Here is a tiny trained network, its code and every weight. The questions are about switching its units off for an input and a target symbol, where a switched-off unit gives its printed mean instead of its output.

import numpy as np


def w(rows, s, z=0):
    codes = np.array(rows[::2]) - 128.0
    scale = np.full(codes.shape[1], s)
    scale[-1] = z or s
    return codes * scale


def f(y):
    return np.maximum(y, 0)


def softmax(a):
    e = np.exp(a - a.max(-1, keepdims=True))
    return e / e.sum(-1, keepdims=True)


def log_softmax(a):
    a = a - a.max(-1, keepdims=True)
    return a - np.log(np.exp(a).sum(-1, keepdims=True))


def net(x, mask):
    ids = ['αβδηξστ'.index(c) for c in x.split()]
    T = len(ids)
    res = E[ids] + P[:T]
    r = res
    for j in range(2):
        rows = slice(4 * j, 4 * j + 4)
        q, k, v = (r @ M[0][rows].T for M in (Q, K, V))
        z = softmax(np.where(np.tri(T) > 0, q @ k.T / 4**0.5, -1e9)) @ v
        o = O[0][rows]
        res = res + np.where(mask[j], z, o[:, -1]) @ o[:, :-1]
    y = f(res @ A[0][:, :-1].T + A[0][:, -1])
    res = res + np.where(mask[2:18], y, B[0][:, -1]) @ B[0][:, :-1]
    return log_softmax(res[-1] @ U[:, :-1].T + U[:, -1])


Q, K, V, O, A, B = {}, {}, {}, {}, {}, {}
E = w([
[95,133,105,134,79,234,175,126,99,143,78],'α',
[153,161,156,130,101,163,21,170,22,134,103],'β',
[173,194,20,117,79,188,191,160,81,88,243],'δ',
[159,123,102,85,248,163,153,158,88,100,69],'η',
[82,175,47,133,132,98,48,159,118,23,86],'ξ',
[140,143,95,89,120,156,108,28,85,43,107],'σ',
[49,220,95,146,211,72,155,106,151,159,122],'τ',
],0.016)
P = w([
[101,52,60,126,130,213,73,117,195,124,249],'0',
[168,151,166,143,69,93,119,152,166,81,145],'1',
[155,170,147,60,70,130,103,142,165,130,99],'2',
[106,128,106,164,131,112,144,84,135,149,66],'3',
[110,187,154,54,71,79,192,120,130,122,122],'4',
[194,135,194,211,88,133,117,154,139,52,165],'5',
[130,127,173,173,83,86,156,134,53,52,131],'6',
[143,151,91,96,93,157,97,88,143,190,40],'7',
[85,106,115,199,120,110,180,93,57,130,70],'8',
[143,228,155,8,49,90,156,151,121,123,138],'9',
[157,135,188,253,98,108,155,166,77,23,171],'10',
[101,172,142,106,64,76,230,112,39,111,121],'11',
[119,109,106,223,116,159,142,97,95,136,66],'12',
[125,118,172,217,99,96,188,111,24,47,136],'13',
],0.011)
Q[0] = w([
[198,176,142,193,132,163,100,124,181,122,108],'H0',
[147,99,95,219,150,127,165,100,96,110,135],'H0',
[158,145,92,83,125,136,121,106,213,161,118],'H0',
[143,77,5,197,154,147,71,80,121,198,110],'H0',
[136,163,154,128,140,151,123,124,111,119,110],'H1',
[92,135,131,116,143,155,117,134,122,120,157],'H1',
[140,108,133,134,133,123,116,129,154,137,141],'H1',
[127,181,102,143,144,163,135,123,102,115,129],'H1',
],0.018)
K[0] = w([
[157,85,85,255,162,143,128,97,124,132,119],'H0',
[88,113,150,161,126,103,153,135,51,104,114],'H0',
[152,93,141,163,143,162,68,127,202,139,152],'H0',
[134,80,245,220,128,99,179,151,152,41,183],'H0',
[117,136,90,126,139,148,112,134,112,141,170],'H1',
[113,151,126,115,134,134,122,125,126,137,122],'H1',
[136,156,143,155,135,127,135,113,131,116,94],'H1',
[112,99,98,130,137,142,114,131,117,141,175],'H1',
],0.018)
V[0] = w([
[6,171,104,161,139,110,181,162,154,160,127],'H0',
[169,153,145,164,201,161,177,30,179,120,150],'H0',
[142,136,134,130,183,38,110,124,92,126,169],'H0',
[167,115,123,88,174,157,152,190,95,155,104],'H0',
[97,24,166,120,190,126,54,94,145,132,31],'H1',
[236,254,102,113,173,77,161,147,110,74,120],'H1',
[124,121,102,125,84,99,115,30,136,55,95],'H1',
[80,182,137,146,129,115,22,175,89,149,143],'H1',
],0.0099)
O[0] = w([
[102,162,70,50,112,145,131,104,167,215,86,34],'H0',
[98,109,130,84,126,71,190,76,94,119,93,163],'H0',
[159,159,159,10,106,73,105,158,160,116,139,80],'H0',
[161,53,115,159,125,87,128,151,129,121,94,237],'H0',
[173,199,174,188,145,136,208,95,190,49,66,144],'H1',
[44,121,95,114,136,130,164,160,51,115,157,3],'H1',
[53,91,113,119,64,162,130,154,195,108,40,168],'H1',
[181,140,36,167,154,127,142,93,98,171,87,107],'H1',
],0.011,0.0047)
A[0] = w([
[73,166,172,108,114,39,121,93,154,217,123,55],'N0',
[157,79,156,206,169,146,80,148,97,126,203,14],'N1',
[166,87,63,161,110,91,107,253,219,242,88,179],'N2',
[32,143,141,121,194,163,133,196,77,158,146,67],'N3',
[109,63,78,149,132,106,254,86,114,70,127,103],'N4',
[45,231,150,189,19,158,86,52,152,125,188,169],'N5',
[89,151,167,187,175,93,137,157,114,139,170,78],'N6',
[86,111,83,60,171,122,140,124,185,22,168,106],'N7',
[101,170,225,101,198,79,69,209,124,148,82,153],'N8',
[140,240,190,209,110,58,153,146,133,130,34,77],'N9',
[166,188,105,192,105,85,102,62,149,133,69,97],'N10',
[85,189,90,134,159,246,119,114,150,152,161,76],'N11',
[93,82,123,120,74,45,127,149,42,184,155,2],'N12',
[165,105,158,128,138,97,189,65,82,192,127,212],'N13',
[37,66,190,125,59,186,176,174,170,129,108,179],'N14',
[179,119,252,135,83,149,201,120,156,192,109,113],'N15',
],0.0079,0.0095)
B[0] = w([
[147,78,197,193,136,169,111,155,95,106,180,147],'N0',
[103,117,173,133,83,128,189,66,176,149,138,168],'N1',
[176,115,76,211,130,128,48,139,150,253,120,207],'N2',
[54,145,142,112,123,137,105,132,120,63,100,162],'N3',
[122,227,104,110,152,137,150,150,126,141,90,250],'N4',
[1,92,168,108,160,148,77,191,121,96,136,205],'N5',
[137,100,130,118,65,128,106,88,108,142,137,152],'N6',
[170,151,141,114,167,82,136,77,123,129,125,183],'N7',
[165,120,165,100,113,86,141,97,99,103,168,192],'N8',
[147,122,115,74,117,158,90,146,253,163,146,247],'N9',
[118,160,200,51,150,146,126,148,115,98,119,223],'N10',
[168,171,133,105,124,84,120,130,113,94,81,166],'N11',
[194,194,143,150,166,123,198,121,188,143,87,163],'N12',
[90,16,146,157,56,100,241,88,172,99,163,233],'N13',
[186,171,111,99,198,100,102,122,102,125,161,236],'N14',
[111,159,95,165,74,154,150,172,166,110,101,183],'N15',
],0.0087,0.011)
U = w([
[42,137,27,189,72,201,198,155,185,144,1,87],'α',
[154,43,147,144,100,170,117,163,148,151,109,92],'β',
[90,112,31,140,115,62,170,154,43,179,139,254],'δ',
[207,143,84,160,148,53,221,134,154,148,51,150],'η',
[147,195,64,99,183,83,100,189,134,115,85,75],'ξ',
[94,170,128,125,126,108,218,139,133,61,84,154],'σ',
[39,163,116,69,133,49,192,116,224,253,109,40],'τ',
],0.0047,0.0082)

Each question gives the input, a string of symbols that net reads in full, and the target symbol t.
The units are the heads (4 rows each of Q, K, V and O) and the neurons (one row each of A and B). Each row of codes is followed by its name. A weight is (code - 128) times the scale printed after its matrix; where a second scale follows, it is the last column's (O, A, B and U).
mask holds one flag per unit, heads first, then neurons. A switched-off unit (its flag False) gives its mean, the last column of its rows in O or B, instead of its output. The means were averaged over made-up inputs and are rounded, as every weight is.
A unit's drop is (log p(t) with every unit on - log p(t) with that unit switched off) / (log p(t) with every unit on - log p(t) with every unit switched off).
The circuit of an input: a set's keep is (log p(t) with only the set's units on - log p(t) with every unit switched off) / (log p(t) with every unit on - log p(t) with every unit switched off). Starting from the 12 units with the biggest drops (on a tie, the unit counted first), units are removed one at a time, each time the one whose removal leaves the highest keep (on an exact tie, the one counted first), for as long as the keep stays at least 0.8.
circuit, biggest first: the units of the circuit, biggest drop first
unit that matters most: the unit with the biggest drop
top k neurons: the k neurons with the biggest drops, biggest first
which heads matter: for each layer, one digit per head in row order, 1 if its drop is at least 0.15 and else 0, layers parted by /
input σ α α, target ξ: circuit, biggest first -> (N14; H1)
input σ δ η β η η δ η, target δ: top neuron -> (N9)
input η η η ξ τ σ η β, target σ: circuit, biggest first -> (H0; H1)
input α σ η α η η β δ, target β: top 2 neurons -> (N4; N14)
input η τ α σ σ ξ η α δ σ σ δ τ, target δ: top 3 neurons -> (N6; N10; N9)
input ξ σ τ η η σ τ η σ α ξ β α, target ξ: circuit, biggest first -> (H0; N13)
input β τ τ σ, target τ: which heads matter -> 10
input η τ α α η α σ σ, target σ: which heads matter -> 01
input β σ ξ β σ σ β σ η η β β β, target β: circuit, biggest first -> (H0; N4)
input σ σ η η η η η α η η σ τ, target ξ: circuit, biggest first -> (H1; N14; N13)
input α α σ η η τ β β σ, target β: circuit, biggest first -> (H0; H1)
input σ α ξ ξ τ α η β σ ξ β σ, target ξ: circuit, biggest first -> (N14; H1; N13; H0)
input δ σ η η η η η η σ η η ξ α σ, target τ: circuit, biggest first -> (N12; H1)
input α η η ξ α σ η η η σ δ, target β: unit that matters most -> H1
input σ η δ τ α ξ β τ β α α σ, target δ: top 2 neurons -> (N14; N9)
input η η η η σ τ α η α δ β, target α: top 2 neurons -> (N12; N3)
input η η α η β, target α: top 2 neurons -> (N14; N8)
input α η τ, target α: top 2 neurons -> (N14; N8)
input σ α η η, target ξ: top 4 neurons -> (N14; N13; N11; N1)
input α η α τ α β τ η τ η τ α τ, target β: unit that matters most -> N0
input α σ η η ξ η η η α, target β: circuit, biggest first -> (H1; N4)
input η σ ξ σ η τ α α σ η, target α: top 3 neurons -> (N14; N8; N7)
input σ σ η τ η ξ σ ξ, target ξ: top 2 neurons -> (N14; N13)
input σ σ η σ τ η α ξ σ, target ξ: circuit, biggest first -> (N14; H1; N13)
input α β τ τ β, target β: top 2 neurons -> (N0; N4)
input η σ τ η η η τ σ η η σ η η, target σ: top 2 neurons -> (N2; N14)
input η ξ α α β τ ξ, target β: top 2 neurons -> (N4; N9)
input η η α σ σ η τ η σ σ τ σ α, target τ: unit that matters most -> H0
input ξ η η ξ β η δ α σ, target δ: top 2 neurons -> (N9; N15)
